What can hang from each mark:
virof: gela pesi zugosab
pesi: bizu gela gibi kided virof
rupu: bafusi bizu
panif: duvuzo fupav virof
zugosab: fupav gela gibi panif
gela: virof zugosab
duvuzo: fupav zugosab
vuvamo: bizu fupav rupu
bizu: bafusi fupav
bafusi: bizu gela pesi virof zugosab
gibi: duvuzo zugosab
kided: bafusi bizu
fupav: kemo vuvamo zugosab
kemo: rasop

Each row was made from one small tree. The marks that hang from a mark follow it in brackets, in alphabetical order. Every link used is in the known rows. Write each row's tree.
Each row is shifted at random along 4 fixed directions that mean nothing.
Known rows:
pesi(bizu(bafusi(virof)) gibi(zugosab)): [-145  -91  -60  102  -48 -117  -99  216 -116   81  200  -11  -29  188
   26 -229   -6   56  -48   33  161  -92  135 -132 -108  110    5  215
    8   20   -9   20 -163    7  223  -16 -144   10  122 -149  115  -80
 -121 -236  160  -60   19   26 -125   57  -63  106   13  -34   89   17
   24   61 -128  160 -139   81  -53 -127   35]
panif(fupav(kemo vuvamo) virof(gela)): [  16   16  146  -97  -22   60   77 -200   15  -25 -122 -307  -62 -287
  -76   43  112   23   -7    8 -142   15  -18   97  136   10  -65 -101
  -38  -41 -100  -15  -35  127 -106 -223   45 -106  -23   51  -22  156
   27  -70 -190   58  112   59   15 -122  130  -34  -41   74  -44 -226
   64   -9  -45  -50  137  -75   29   68   -9]
virof(gela pesi zugosab(fupav panif(duvuzo))): [ -65 -100   50   19  -39 -152   43  121    6  -36  153  181  193   88
  -96 -172   12   46  -23   40  -36 -167  157  -32   -6  352  -14  344
  -51   23   47  -71 -235 -136  364  -87   53   71  216 -229  -24   19
 -273   87   35  -12   20   94  108  115   69  -13   57  -13 -122  -26
   44  263  -85   -9  -43  -86 -103 -154  294]
fupav(vuvamo(rupu) zugosab(gela panif)): [  68  192 -242  -49  -75   86  -32   98  125  -44   37  122 -124  122
  210 -126  -24  -49   89 -241  111  154   49  -29  166   40  123   69
   48  -53  -68   52  -78  -59 -132 -149  -51 -101   40  -86   61 -168
 -169  335   16   29 -233  -56  -84  -52 -232  336   47 -151  128  159
   88  267  -19   13  -33 -220  115  -26 -145]
virof(pesi(gibi) zugosab(fupav(kemo) gela)): [ 166    2   98   16  -37   33   94   39   56    9  150  123   47    7
  119  -73   73  199 -144  153  -49   82 -116  -13   57  195  103   24
  -41  -23  -18   59   42  -11   87  -46  136  138  -84  -68   -4   20
  -63    8    4  -22   23  139   31    9   78  -12  123   51  -60  -89
   60  118   13  128  -17 -168  -61 -101  204]
rupu(bafusi(bizu gela(virof zugosab) pesi(gibi))): [ 117   -5   21  182  -44   18   22 -138 -170  -63   91   11 -127  -75
  225  132  125  239 -195  186 -148  226 -193   38  163  -91  115 -124
   37 -137   16   61  111  118 -231  160   17   98 -331  155   74   99
  281 -113  -32   -5  -35   77 -121  -59  190  -34  118  127  -16  -61
   59  -19   12  297  -14  120 -131  -59   73]
fupav(kemo vuvamo(rupu(bafusi(gela) bizu))): [   4  115 -180  -30   21   42  -54  -97   14  -57 -113 -140 -146  -15
   85  -21  -57  -66    7 -155  122   87  -13   27   36  -16   61  112
    5  -11  -37  -26  -55   12 -144   16  -18  -16  -31   60   27 -101
   48   34  -44  -45   19  -32  -72  -10 -121  107  -58 -126   19   10
  -99   41   91    9  -51 -100   35   55 -100]
rupu(bafusi bizu(fupav)): [-141   14 -365    4    8   19  -47  134  -57  -25  105  146  -72  313
  180 -126 -175  -89   18  -66  320   56    6 -132  -69  161  120  332
   99    4   36  -10 -207 -240  241   99    0   25   84   26  122 -267
  -50  140  225  -62 -103  -36  -67  260 -332  272   92 -250   -9  302
  -84  -76   51  115 -204   50  -68 -174  -43]
gibi(duvuzo zugosab(panif(fupav virof(pesi(kided))))): [-162 -135  -82   52  -58 -113   27  176  -22    2  116  -22   25  -35
    8  -75  -19 -114   55   42  143 -113   90    1  -86  111  -79   87
   47  -23  -12    5   13  -70  205  -65   -9   25   72  -75   -4  -65
  -98   31  129   31  -90  -80  -17  113  -40  -24  -44  -27  -21   82
  -19  -64   15   -1   26   64  -98   34   93]
kided(bafusi(bizu virof zugosab(fupav(kemo) gela gibi))): [ 269   90 -166  120  -13  174  -76   52  119  -83  123  302 -145  -47
  360  -66  -73  133   21  -17   74  238  -94  -38  227  135  248   88
   41 -216  -61  217   70  -63 -158   35  -68  -71 -157  -71  144 -140
   47  240   26   95 -328  -70  -73  -69 -168  282  188  -12   85  200
  133  218 -237  195   18 -136   17 -118 -180]
rupu(bafusi(gela) bizu(fupav(zugosab))): [ -55  -29  -68   55   50    8   18   -6 -184   61   19  -34   -9  181
   88   -8 -111   51  -80   44   29    0  -74  -37  -97   31   -2  238
    1  -30   25  -50 -140  -69  107   18   -2  126   13   58   59  -60
  134 -217  124  -96   35   38  -37  186  -39  -15   71  -64 -136   88
 -164  -86  106  191 -113   95  -82  -47   14]
gibi(duvuzo zugosab(fupav(kemo vuvamo) gela(virof) panif)): [ 120  -32  -63  -28   82  -93  -25  -39   32   33  -78  -38  -33 -190
  -86  176  -48 -117   32  -66  -79    1    4   10 -159 -194  -53  -64
 -100   -5    6  -30  103  -38 -145   84   -6  173  -72  -46 -173   36
    3 -105    8  -40 -124  -71    9  -48  -32 -118  -60   28  -47  -12
  -97   11   65 -105   52 -116    7  173  -51]
panif(duvuzo(fupav zugosab)): [-322  -19 -182   56   89 -125   35   13 -107  -28  -36   -3  116  154
 -119  102 -114 -289  230  106   19 -105  -15   30 -315 -238  -47  -86
   80  172  153    8  127 -176  290  357  -56  -77  198   35  -13  -66
   70    6   98    3   62  -81  130  220  -69 -186  -10  -93  -22  172
 -266 -351  110 -213  -27  158  -95   56  -58]
panif(duvuzo virof(pesi(gela gibi) zugosab)): [-151  -93  110  119  -72  -73   52  158    5  -74  108  -34   78   31
 -100 -233  105    8  -20   94   44  -70   95  -68   78  236  -18   62
  -12   10  -15  -10 -130  -13  209  -86    1  -63  159 -101   62   20
 -187   11  -15  -11  126   93   21   22   72   24  -27   17   51  -87
  144   54 -170   -4  -31   59  -88  -93  151]
duvuzo(fupav(vuvamo) zugosab(panif)): [-115   39   32 -121  -49   14  -90   82 -144   32   15   16  -60  122
  -85  -49  -19  -73    7 -191 -215   27  157   41  128  -75 -122   24
  -62   93  -92  -52 -278   40   31 -176  -98 -129  104  -61   62    5
 -139   -3  -51  126   12   -8    5  -39   17   85   10  -30   46  -11
   67  174 -267   43    4  -30   84 -123   13]
fupav(kemo zugosab(gibi panif(duvuzo virof(gela)))): [ 131   91 -134  -75   49  112  -26   18  158 -159  -44    9 -114 -133
   21   27   44 -195  222 -154   92   74   13  -65  227   42  107  -77
  -41 -106  -38   62   34  -66  -98    4  -30 -145   77  -32  -37  -67
 -114  420 -124   53 -140  -35   14  -44 -124  177  -45  -48   98   69
   72  145 -135 -180   95 -267  126   73 -162]
panif(fupav(vuvamo) virof(gela zugosab)): [ -43   28   57  -69  -18    8   31  -68  -61  -85  -77 -166  -31 -216
 -118   57   75 -108  149  -25   19  -23  103  -23  112   68  -83  -64
  -31   29  -27   -6  -19    8   62  -67   34 -107   47  -28  -67   52
  -67  116 -127  -44   52  104   21  -47   73   23  -13   19    2  -70
   -3   24  -77 -196  121 -125   31   63  -88]
fupav(kemo(rasop) vuvamo(bizu rupu) zugosab(panif(duvuzo))): [ 198  230    5 -135  -93  232  171 -112  269  -64 -174  -51 -193 -114
  292   94   46   64   17 -111   36  172 -139  116  288 -128   46 -284
   65  -82 -150  119  123  139 -476 -209   42  -21 -293  179   81   91
   42  237 -153  101  -66 -145  -53 -223    3  140   -1   10   99  -31
  115  198  140  -12  148 -213  118  174 -161]
panif(duvuzo(fupav zugosab(gela))): [-134   51  -57   32   40    9  107  -20  -65  -23   26  117   65  101
  -37   77    4 -138  101   60  -99   21  -43   65  -82 -151  -48 -153
   45  110   54    4  122  -82  101  197   -9  -81   36   76   17  -36
   68   24   26   43   18  -13   88  100   21 -103    5  -10    0  105
  -48 -160   16  -58   15  101  -51   14    0]
panif(duvuzo(fupav) virof(pesi(kided) zugosab)): [-252 -100   79   61  -63 -109   61  135  -11  -22   63  -63  171   41
  -67  -66   62  -35    0  202  -32  -93   19   70  -66  108  -70   20
   18   22   47   30   13  -84  262   22   14  -40  100  -47   35   59
  -31  -19   40   24  111   54  105  118  109 -140    2   34  -73  -10
   -9 -135  -41  -15   28  133 -124  -11  167]
gibi(zugosab(fupav(vuvamo(bizu)) gela panif(duvuzo virof))): [ -28    7 -221   83   22  -91   31  226  158  -62   -2  193   18   31
   50  -74 -104 -172   74  -55  134  -85   99  -15 -108  -36   63   59
   15  -85    6   46   21 -205   49   62  -69    8   84  -52  -23  -99
 -183  157   85   44 -204 -149   37   63 -176   77    7  -66  -42  169
  -44  101   73 -111   -4 -103  -19   70 -174]
zugosab(gela panif(duvuzo(fupav(kemo)) virof)): [  63   19   22  -51   29   84  -41  -55   64  -80  -77   86    0 -104
 -161   71   68 -145   74 -116 -143   31   42  116  157  -71  -33 -192
  -76  -22  -50  -39   83  -24 -178   36  -11 -136   13   42  -52   19
  -42  164 -183  110    2  -49   76 -112   48   -6 -124   13   -7   13
   85   11 -140 -164   99    8  106   72  -68]
virof(gela pesi(gibi(duvuzo)) zugosab(fupav panif)): [ 148  -60  130  -53  -25  -43  -51   33  -63  -67   95  123   40 -113
 -125   41   70  -25   53  -27   10  -97  129 -102  110  207  -43   47
 -135  104   24  -69  -38  -40  130   31  105  111  -11 -132 -109  -22
 -216  164  -59  -70    0  149   54  -14  107  -45   -8   53   11  -49
   58  246 -144 -113   54 -168   30  -51  129]
vuvamo(bizu rupu(bafusi(zugosab(gela(virof) panif)))): [ 151   91   -4   16    9   87   25 -113   30  -11   12  206  -17  -41
   75  114   75   81  -43 -123   15  117   16   61  168  -70   32  -61
   -2   50   22  -51  110  -22 -317  125   25   32 -204  113  -84   -5
   77  162 -109  -38 -110   -6  -37  -77   33   50  -17   22   26   43
  124  117   83  -48  -13   51   61   43  -61]
panif(duvuzo fupav virof(gela zugosab)): [-101  -63  170   -4   -2    3  126  -98  -71  -87  -48 -121   69 -228
 -220   34  141  -71   98   49  -72 -101   85   40  119  140 -168  -75
  -34   26  -19  -63   -8   16  105  -62   54  -97   75    3  -62  133
  -31   31 -168  -33  141  100   66  -35  193 -105  -57  102  -59 -117
   79  -18  -74 -184  144   32  -29   85   57]
pesi(bizu(bafusi) gela gibi(zugosab(panif(fupav))) virof): [ -86 -131   79  148  -55 -159  -21  281  -49   78  166  -51   95  171
    9  -71   92   99 -120  287   53 -157   42  -48 -240    6   28   24
  109  -30  -19  -20   12  -48  176   37    1  117   18    6   77  -42
  -83 -254  182  -35  149   47  -47  128  116 -107  -54  137   17  -96
   14 -208  129  149 -161  222 -104 -121   72]
bizu(bafusi(gela zugosab(panif)) fupav): [ 117  -34  134   18    4  -24  -43 -115 -170   46  -57   92   54   47
  -81  117  -45   88   29   33  -21  -49  -24  -43 -100 -103  -81  -70
  -71  -37   78  -37  105  102  -14  119    2  116  -89   49  -23   66
  193 -213   25  -12    5   25   15   18  136 -135    0   47  -87   14
 -153 -139   26    0    4  128   34   20   11]
gela(virof(pesi zugosab(fupav(vuvamo) gibi panif))): [ 108   55 -129  -28   20  -40  -71  116  102  -77   32  204   13  -69
   53   86    3  -72  119  -50  116  143   37 -143   34   52  154   -9
  -25  -25   87   62   29 -165    2  151   46   69  -55  -75 -110  -69
 -125  385    9  -65 -193   48   33   22 -110  133   99  -36   50  109
  -18  102  -73 -157   -4 -165   31  -53    9]
kided(bizu(bafusi fupav(zugosab(panif)))): [ 186   20  150 -179    5  177 -155 -130  -95   49 -178   11  -38  -48
 -166  195  -33   17   74 -132   38   68   61  -93   93  -66 -180 -129
 -102   83   59  -52  -33   52 -107  -46    2    1  -49   33 -102   93
  116 -112  -83   -5  -11   55   -2 -126   29  -11  -24   18   16   63
  -70  -57  -58 -126   92   71  168   96  -53]
pesi(kided(bizu) virof(gela zugosab(fupav(kemo) gibi))): [  90 -112  185  -88   50  -20 -123   31    6   51  -29  -88   64 -133
 -246   89   86   55  -64   54  -63 -100  107  -21  -12   96  -49  104
 -132   49   41  -74   -8  -41   94   22   60   20  107 -138  -90   77
  -53  -70  -68 -102  104  205   29  -38   69 -118  -31  156  -39 -172
   60   35 -115  -93   24    3   48  -25   80]
fupav(kemo(rasop) vuvamo(rupu(bafusi)) zugosab): [   1   81   96 -153   10   62  -85 -229   -3   15 -240 -302 -140 -138
 -189    8  -36  -64   46 -282 -101  -55   78   30  142  -88 -135   -9
  -86   57  -92  -85 -164  196 -223 -222  -78   -3   96  -32  -93  109
  -33  -99 -191  -63  186  -35  -45 -218   25   31 -146  -34   77 -157
  -35  134   -9 -101   77 -176  150  139 -147]
vuvamo(bizu(bafusi(pesi)) fupav(kemo) rupu): [  22  164 -199  -50 -119  111  -34   34  203  -65   27   99  -62  164
  271 -204  -14  128  -48 -213  340   50   -8  -15  228  182   62  107
  159  -44  -36   58  -18   84 -137 -114   16 -110 -107  114   74 -121
  -41  369   51   80 -137 -158 -165  -19 -249  318   19 -209  142  155
  102  246   97   86  -60  -97   97   -9 -116]
bizu(bafusi(gela(zugosab) pesi) fupav): [ -40  -23  -25   68  -43 -119  -94  -71 -177   13   -6   30   46  191
  -48  -34  -32   76  -14   34   76  -75  -20  -98 -133   -6  -60   73
   29  -69  123  -31  -27  130  117  107  -20   80   29   11   19   31
  138 -191  149  -11  -19    5  -59   75   -4  -12   22  -67  -41   62
 -159 -107   73   93  -77  147  -41  -26   48]
rupu(bafusi(pesi(bizu))): [-120  -86  -22  115    6  -61  -46    8 -127   30  100  -10   27   80
   41 -115  -34   51 -133   21  -44  -11   17   31  -34   57    9  189
    0   37   -3  -25  -84   -8  119   50  -49  -41   36  -49   61  -10
   24 -209   48   38   89    1  -37   11   39   -1  -31  -41  -38    2
    6  -72   11  145 -109  138  -85 -142  102]
gibi(duvuzo zugosab(fupav(kemo(rasop)) gela)): [  87   31 -135   52  -47   91  248    7  151   54  165  154 -129   49
  319  -54  -65  148 -150  114   65  139 -202   18  -47   79   93  -15
   73 -103  -99  129  123   42  -43 -110   74  185 -218   59  123  -71
   75  -15  173   14 -199  -95  -63   46 -126   68  135  -22  -11  104
  110   56  158  302   -5 -127 -149    0   41]
rupu(bafusi(gela(zugosab) pesi(kided virof)) bizu(fupav)): [  10  -57    1  114   10  -56  -93  -14 -193    1  -20  -40  -42  108
    9  158   57   36 -116  119  -28   -3  -77    4  -34  -89   -3   42
   20  -64   74  -66   82  -12  -53  254   66  139 -167  136   38    5
  222 -190   98  -56   91   63  -87  126   82  -91  -38   64  -91   -7
 -101 -241  109  167  -67  240  -62  -20   37]
panif(duvuzo(fupav(vuvamo(rupu(bizu))) zugosab)): [-201  145 -187  -22  -53   54   52  117   -2  -81  -17   13  -91  153
  106  -36  -12 -175  111 -101   60   76   42   10   68  -35  -27  -11
  103   70  -25   22 -118  -91   17   21  -63 -141    8   92  146 -131
  -44  195   42   69  -23  -72  -23   97 -140  135   14  -98  107  146
   36   38  -40   22    3    3    5   -9  -92]
kided(bizu(bafusi fupav(kemo(rasop) vuvamo))): [ -36   25  -62 -161  -81   44 -118    4   50   49 -125  -68  -53  122
  -42 -143 -179   60    1 -109  246  -43   88 -132  -71  105  -61  187
   13  -21    0   -1 -280   60  124 -229  -92   -5  157  -70   91    0
  -51 -150  123   12   26  -29  -56  -39 -197  189   14 -173   44   86
  -77   26  -44   51  -61   -5   40  -52  -37]
panif(fupav(kemo zugosab(gibi)) virof(pesi(gela kided))): [-140 -117   98    4   64 -152  -90   22   -9   -7 -125 -321  147 -148
 -308  -21   41 -190  165   46   -2 -287   97   -1 -155  -37  -59   53
   10  -18   68  -61   48  -47  187   22  -13  -63  351 -109 -186   25
  -70  -21  -38  -37  212    5   78   48   44 -183 -181   21  -39 -150
 -206 -196   32 -266   37   44   18   72  -58]
vuvamo(bizu fupav(zugosab(panif)) rupu(bafusi(gela))): [ 133   70  182  -42  -34  181   29 -100   12   45  -26   59  -30  -14
   85  -23   85  254 -231 -209 -118   24   28  149  361   79 -109   18
  -28   -7 -134 -119  -89  165 -380 -299   45   19 -207  160  -46   84
   55   85 -186  -33  -17  -25 -102 -153  124   40    9   70  -28  -88
  187  374   24  149   28   -3  132   58    6]
vuvamo(bizu fupav(kemo(rasop) zugosab(panif)) rupu): [ -67  -27   89 -102   12    5   65  -70  145  126  -86  -80   91  124
  -27  -81  -76  177 -140 -106  -57 -187    7  151   12   -8  -68  112
   68   56  -51  -87  -99   99 -165 -273    4   37   65   48  -43  128
  -21   -2  -66  -26  121 -152  -29  -49    8  -53   -8  -35  -77 -100
   16  196  193   -3  -19    7   57  101   10]
duvuzo(fupav(kemo(rasop)) zugosab(gibi)): [ -81   47   14  -92   39   57   70  -28  -14   36   32   40  -30  116
   -3   26  -54  -24   12   10 -109   22  -67   14   -8  -92   11 -104
   35   62  -24   35  -24   80   32    2  -32  -49   36   79   57   -9
   47   59   11   47   68  -23   37   48  -13  -26   51   -5   41    4
   14  -36  -66   54    8  -32   -3  -60   -8]
kided(bafusi(gela pesi(bizu gibi(duvuzo zugosab)) virof)): [  39   -6 -144  264   25  -24  -80   25  -69  -65   67   -2  -78  -52
  255  140  -68  -56  111  200  213   48 -135  -54 -139 -163   95 -151
   52    4   67  187  399   13  -71  399  -53  -21 -230   25   95  -91
  223 -115  144   17 -133  -53  -97    8  -17  -90   18    5   91  165
 -184 -244   64   26   33  114 -106  118 -157]
kided(bafusi(pesi(gibi) zugosab(fupav)) bizu): [ 104   17 -180  140  -49  140 -165   72   76  -90  -10  141 -116   26
  203   83 -156   40   61  101  218  124  -90  -94    0  -35  128  -31
   59  -22   72  192  156 -139   44  212  -14  -72 -104  -58  128  -92
  138   78  114  150 -170  -59  -36  -21 -166   76  134  -67   70  237
  -84 -168   42   32   32   -7  -53  -45 -168]
gela(virof(pesi(gibi))): [ -94  -92   32   31   24  -84  -19 -103  -61   61   60  -69   59  -26
 -116   34   69   53  -26   65  -31   51  -28  -44  -81  -56   40  -28
  -23  126  110  -35   16   -9   52  114   34   26   34  -38  -53   77
   18  -94  -22  -71   63  101    3    3   44  -67   27    4   40  -90
  -14 -137  -17  -65  -54  155  -69  -62  159]
virof(zugosab(gela gibi panif(fupav))): [ 156 -124  328  -73  156  -44   16 -132 -139   72  -52  103  212 -192
 -345  179   47    4  -29    4 -279  -93   50   74  -46  -54 -160 -144
 -140  111   45 -158  115   47   -3   71  100   42    8  -23 -262  150
   37 -154 -197  -99  155  128  141  -89  318 -309  -76  205 -176 -187
  -22  -65  -16 -250   79   54   64   90  171]
fupav(kemo vuvamo zugosab(gibi)): [ -85  -30  -76  -70  116 -123 -110   -9   -9   59 -120 -281   21  -31
 -122  -78 -144 -139   91 -103  -24  -81   16  -34 -199 -126    4  150
  -65   12   25   -7 -136    1  146  -62 -108  -47  299 -180  -81   17
  -67 -165    6  -43   43  -46   41   11 -116  -26  -31  -92   -8  -75
 -209  -27   -4 -132  -47 -183   44   57  -79]
panif(fupav(kemo) virof(gela pesi(bizu gibi) zugosab)): [  74    5  153  -49  -18   39   35  -34  -17 -125   -4 -189  -13 -281
  -61   94  212  -51  136  121   75  -67   51  -34  165  156   -4 -120
  -19   26  -24   22  120   -2   22   31   95  -59  -18  -10  -81   60
  -70  158 -155  -38  185  170    6  -65  187  -51  -71   88   39 -161
    1   29  -27 -179  134 -149   27   40   -3]

Which tree is each row?
[ -73   24  -66   52  -18   61  102   42   20 -134   -5   75    7 -126
  -56  -36   80 -149  172  -10  109   17   48    0  123  129  -43 -111
   42  -57  -28   28   92  -90   76   24   23 -124   58    8  -13  -41
  -67  254  -68  -11  -23    2   21   -8  -10   88  -29  -22   15  100
   59  -39  -46 -177   90  -14   -6   61  -75] -> panif(duvuzo fupav virof(zugosab(gela)))
[ 135  -15    0  209  106  -93  -86   23  -55  -27    9  108   48 -110
   39  211   26 -128  170  131    7  -37  -36    3 -130 -288  145 -156
   -4    3  158  109  546  -83  -86  589  -47  -77 -129  -35  -52  -73
  228  -17   35    1    1  -14  -11    1   78 -169  -99   93   14   43
 -155 -268  -14 -152   57  118   16   52 -162] -> bafusi(pesi(bizu kided) virof zugosab(gela gibi))
[ -17   40   48  -52  -43   22   45 -156  -19   42  -52  -15  -33  123
   18  -88   15  185 -180  -87   61 -114    9   58   71   83  -65  134
   40  -35  -43 -121 -166  192 -197 -168   12  114  -19  121   25   71
   58  -72  -15  -92   54  -26  -98  -56  -12   57    3  -35  -33  -69
   45  209  141  129  -76   79   14   17   21] -> vuvamo(bizu(fupav(kemo(rasop))) rupu(bafusi(gela(zugosab))))
[-192 -137  -68   96  -12 -185  -95  157   -7   84  138  -31   50  246
 -127 -144   98   41 -124  110   -3  -90   70  -15 -183   -3   81  163
   86  -19   42  -79  -66  -54  188   50   25   17  213 -111   54  -70
  -82  -55  156  -93   18   54  -44  118  -84   30  -15   26   52  -89
  103 -124  -19   88 -224  230  -89 -195  118] -> pesi(gela(zugosab(gibi)) kided virof)
[  44  152  -74 -137    5  102   21  -20  126    9 -111 -104 -100    1
  180   82  -90  -47   55  -33   54   63 -114   31   20 -199   74 -140
   55  -24  -54  125   56   55 -128  -47  -17  -36  -73   88   42  -26
   45  133    9   43  -49 -110   16  -38 -108   63   57  -66   81   46
 -103   43   69  -15   46 -224   62   55 -253] -> duvuzo(fupav(kemo(rasop) vuvamo(bizu) zugosab(gibi)))
[-121  -14 -183  164   10  -89   -9   47  -21  -33   74    4   15  157
  125  -18  -30  -75   52  129  138   -6  -37  -17 -191 -117  149   26
  128   62   85   77  225  -98  100  321   13 -107   36  -14   83 -132
   73   10  136   48   21  -58  -44   69  -93    0  -33 -106   57  105
 -130 -236  150  -34 -118  155 -106 -113  -73] -> bafusi(pesi(bizu gela))
[-115  -27  -80  -47   20  -63   12   27   57   54    2  -76    9   28
   40  -84 -157  -50  -29   11   36  -40  -64   10 -183  -38   29   37
   28   -4  -34   27  -70   63   98  -75  -56    5   52    0   75  -72
  -14  -52  115   -1  -21 -103   40   50 -124   -8   12  -78   29   36
  -26  -47  -17   73  -51  -40  -49  -19  -20] -> zugosab(gibi(duvuzo(fupav(kemo(rasop) vuvamo))))
[  53  -21  -35  -12   89  -84   34  -16  165   67  -55   81   74   -2
  -65  -86 -152   21  -75   -1  -75 -101  -53    3 -226  -46  131   78
  -18  -78    5   -5  -10  -14   38  -31  -17   86  117  -60  -41  -24
  -71  -57   49  -41   17  -51   80  -10  -94  -35   17  -15  -87  -51
  -46   13   79   -5  -58 -109   -9  -34  -38] -> zugosab(fupav(kemo(rasop) vuvamo) gela gibi)
[  69   92  100  -41   10   55  103  -23   76   78  -31  -47   66   20
  221  183  -10  112 -116  167 -223  157 -234  139  -65 -200   63 -244
   47    3    0   73  131   43 -196  -36   54   33 -250  182   12   62
  199  -26  -29   42  -52  -12   93   35   96 -171  129  137  -81  -41
    0 -130  167  107   57   -4    8   98   35] -> duvuzo(fupav(vuvamo(rupu) zugosab(gibi panif)))
[ -47  -36  -51   10  -47  -54  -75   -7  -22   -9  103  114  -10  169
  -91 -107   76   17  -24  -59   16   23  125  -26   58   99   32  126
   41   59   37  -74 -127  -18   96  -24   66   -4  132 -119  -14  -36
 -116   99   17    8  -31    7  -10    5  -23  106   -6  -85   57  -18
   53   97  -67   -1 -111   51  -46 -168  181] -> virof(pesi(gela(zugosab(panif))))
[-124  -73  203   84   49   26  237  -22  -32   -3  -20  -42  105 -165
  -81   31   89   -5   -8  173 -206   -5  -93   81    0  -23  -99 -241
   36  -30  -18   -3   56   42   26  -62   -4  -83  -36  169    7  150
  113  -92 -101   51  109   11   96   35  202 -199    6  194  -93 -112
  128 -227  -13  -12  121  207  -64   82  118] -> panif(duvuzo(zugosab(gibi)) fupav virof)
[  58    8   19  -95  -20  127  -50  -99  -40   60  -68   59    1   65
   -9   81  -76   95  -14   26  174  104  -35  -93  -61   14  -69  -50
    4   73   92    3    1   13   43   16   31    6  -69   80   14   20
  165 -137   61  -18  -45   53   -9   -1  -75   23   67  -46    0  126
  -57 -185   42    2  -12  170   25    8   30] -> kided(bizu(bafusi fupav))
[ -30   84  -91  -67    2  100  -82  -45  -83   17   24   29  -68   86
  -37   22    5  -98   92 -152  -54   77   35   15   99  -78  -30  -24
  -19   72  -14    2  -11  -22    3    7  -19 -112   92  -54   -7  -94
  -16  121  -25   15  -74   -1  -10  -25  -97  105   16  -95   92  115
  -29   66  -93  -35    9  -81   75  -42 -154] -> duvuzo(fupav(zugosab(gela)))
[ 111   35 -108  -59  -52   73   76   24  125   -4  -10   36 -213  -79
  181   41  -96  -16  -28  -70   49   92  -59    4   38  -34   11  -83
  -12  -81 -135   88   32   63 -149 -144   22  140 -200   24   60  -29
  -23   56   51   59 -170 -155  -59  -74 -108   87   38  -23   35   60
   43  123   32  108   74 -214  -10   62  -64] -> gibi(duvuzo zugosab(fupav(kemo(rasop) vuvamo) panif))
[ -70  -26  -71  -29   82 -131  -41   83  127  -94  -74  -41  130  -60
 -106   27  -64 -214  117   45  -26 -131   30   33 -137  -56   75  -11
  -20  -45   48  -10  -11 -123  101  105  -61 -103  160   -5  -47  -28
 -102  156  -28   57    1  -48  160   98  -36  -92  -60   -6  -70    6
  -63  -71  -47 -189   22  -63   10   64  -46] -> zugosab(gibi panif(duvuzo(fupav(kemo vuvamo)) virof(gela)))
[ 126   31  -11  -56  -17   45   51  -29   85   14  -52  -60 -134 -151
  115   90  -23   -6  -64  -78  -40   84  -58   64   23  -55  -59 -110
  -49  -20  -98   18   59   88 -241 -119   39  120 -221   57  -30   22
   34  -26  -40   33 -142 -109  -41  -90  -39  -36   -1   54   -4  -31
   50  105   80   47   98 -145   38  160   -8] -> gibi(duvuzo zugosab(fupav(kemo vuvamo(rupu)) panif))
[  18 -145   95   59   89 -228  -40   92   17  125  148  223  321   82
 -156  -86   10  123 -113   92  -86 -103   77  -54 -264   81   72  199
  -26   11  144 -107  -78  -96  156   74  -47  103  136 -125 -132   34
 -104 -164   94  -75   27   95  100   81  121 -125  -41   58 -104  -55
   26  -19   22    8 -165  190  -64 -113  287] -> zugosab(gela(virof(pesi(bizu(bafusi)))) gibi panif)
[ 110   -4  174  -56  -87  -11   77  -14    3   31  144  -55   77   53
  143  -73  139  251 -146  215   72  -47  -70  -85    0  227   59   91
   15    1    7    2  -63   74  108  -96   96   94  -95   21   74   52
  -27 -163   84  -10  125  199  -23   41  135  -10   44   63    6 -148
   75   53   42  216  -66   -2  -50 -149  238] -> virof(gela pesi(bizu(bafusi fupav(kemo)) gibi))
[  14  139 -169   -3  -42   51  144   49  159  -35   -3  155  -78  144
  285   35 -121   37  -17   77    2   98 -148   37  -48  -58  166  -64
  116  -67  -42  103   31  -79  -84    1    4  133 -145  146   81  -61
   21  200   81   55  -63  -99   24  102 -103   62  118  -38  -63  111
  -11  -38  201  129  -25  -97  -39  -11  -22] -> duvuzo(zugosab(fupav(kemo(rasop) vuvamo(rupu(bafusi))) panif))
[-254  -11 -142  -22   23  -95 -102   -3  -53  -40 -117 -114   28   23
 -182  -18  -87 -265  154 -106   25 -100  103   39 -139 -144  -84   10
   -5   98   41  -44  -59  -78  164  109  -75 -140  216  -61    4  -54
  -65   -7    1   22   45  -91   68   20 -106  -21  -76 -123   47   76
 -159 -117  -56 -201  -12   44    9   16 -112] -> panif(duvuzo(fupav(vuvamo)))
[ -27  -29  103  144  -89   39  150  111   26   -5  157   36  -24   18
  137 -104   93  117 -105  193  -50   85  -90  -46   55  101   68 -117
   32  -15  -45   73    9   22   16  -91   38   44 -124   88  115  -18
  -26   14   52   53  -19   53   -1   60   38   -6   76   82   49  -36
  208  -27  -77  214   -1  107  -97 -100   97] -> panif(virof(pesi(gela gibi(duvuzo(zugosab(fupav))))))
[  88  187 -143  -37   -4   76  103  -95  152    8  -58 -134  -74    5
  258   19  -16   32   28    9   24  180 -193   62  -25 -113  129  -78
   70  -37  -22  111  140   18 -173  -50   22   -9  -74   31   16  -25
   93   50    4   -2  -91  -32  -26  -17 -118   73   63  -70   27   13
  -66  -16  216   33    9 -204   23  123  -94] -> fupav(kemo vuvamo(rupu) zugosab(gela))
[ -83  -82  -38  120   11  -93 -168  111  -79   53   24   20   10   53
 -129  -31    5  -42   83   11   68  -85  125  -83 -162  -26   15   90
  -13    5   57    0   15  -91  124  163  -99   33  100 -111   32  -58
  -48 -108   78  -46   33  -18  -22   34  -31   18  -69    2   83   52
  -48 -127  -14  -26  -92  129   30  -96 -141] -> pesi(bizu(bafusi(zugosab(fupav))) virof)
[  68  -22  181 -115    8   25  -22   22 -102  136  -56 -101   20   80
  -33  -61  -51  142 -146  -68  -83   20   -8 -106   -6   60 -120  141
  -66  -25  -23  -69 -316   95   27 -265  -24   84  -35   26   24   74
   23 -337   48  -39   67   73  -23   24   47   21   33   51  -56  -84
   38   50  -64  189  -41   23   60  -31   72] -> rupu(bizu(bafusi fupav(vuvamo zugosab(gibi))))
[ 129  -13  119  -27   55   94   32  -71  -57   85   68   39  -28 -100
  -45  -55   38   50  -62 -147 -137   99  -13  -21  123   37  -73  -20
 -107   19  -64  -45  -47  122  -84 -174  -12  -26  -13  -60  -42    1
   -8  -85  -61  -47  -96   48  -21 -111   26   34  -11   54   64  -43
  180  165 -152   79   24  -62   68    7   29] -> fupav(zugosab(gela gibi(duvuzo)))
[-177 -117 -117   56   33 -140    0   99   60  -39  -11   22  163   14
 -191 -189  -58 -149   86  -21   -7 -210  105   88 -138   90   -8  172
   32 -101   -8  -75 -102 -148  209  -59  -81  -97  351 -122  -27  -25
 -188   39    2   69   56 -112   88   74  -54   -5 -112  -91 -134   30
  -49  -60    3 -152  -41   82  -40    5   42] -> zugosab(gela panif(duvuzo fupav(kemo) virof))
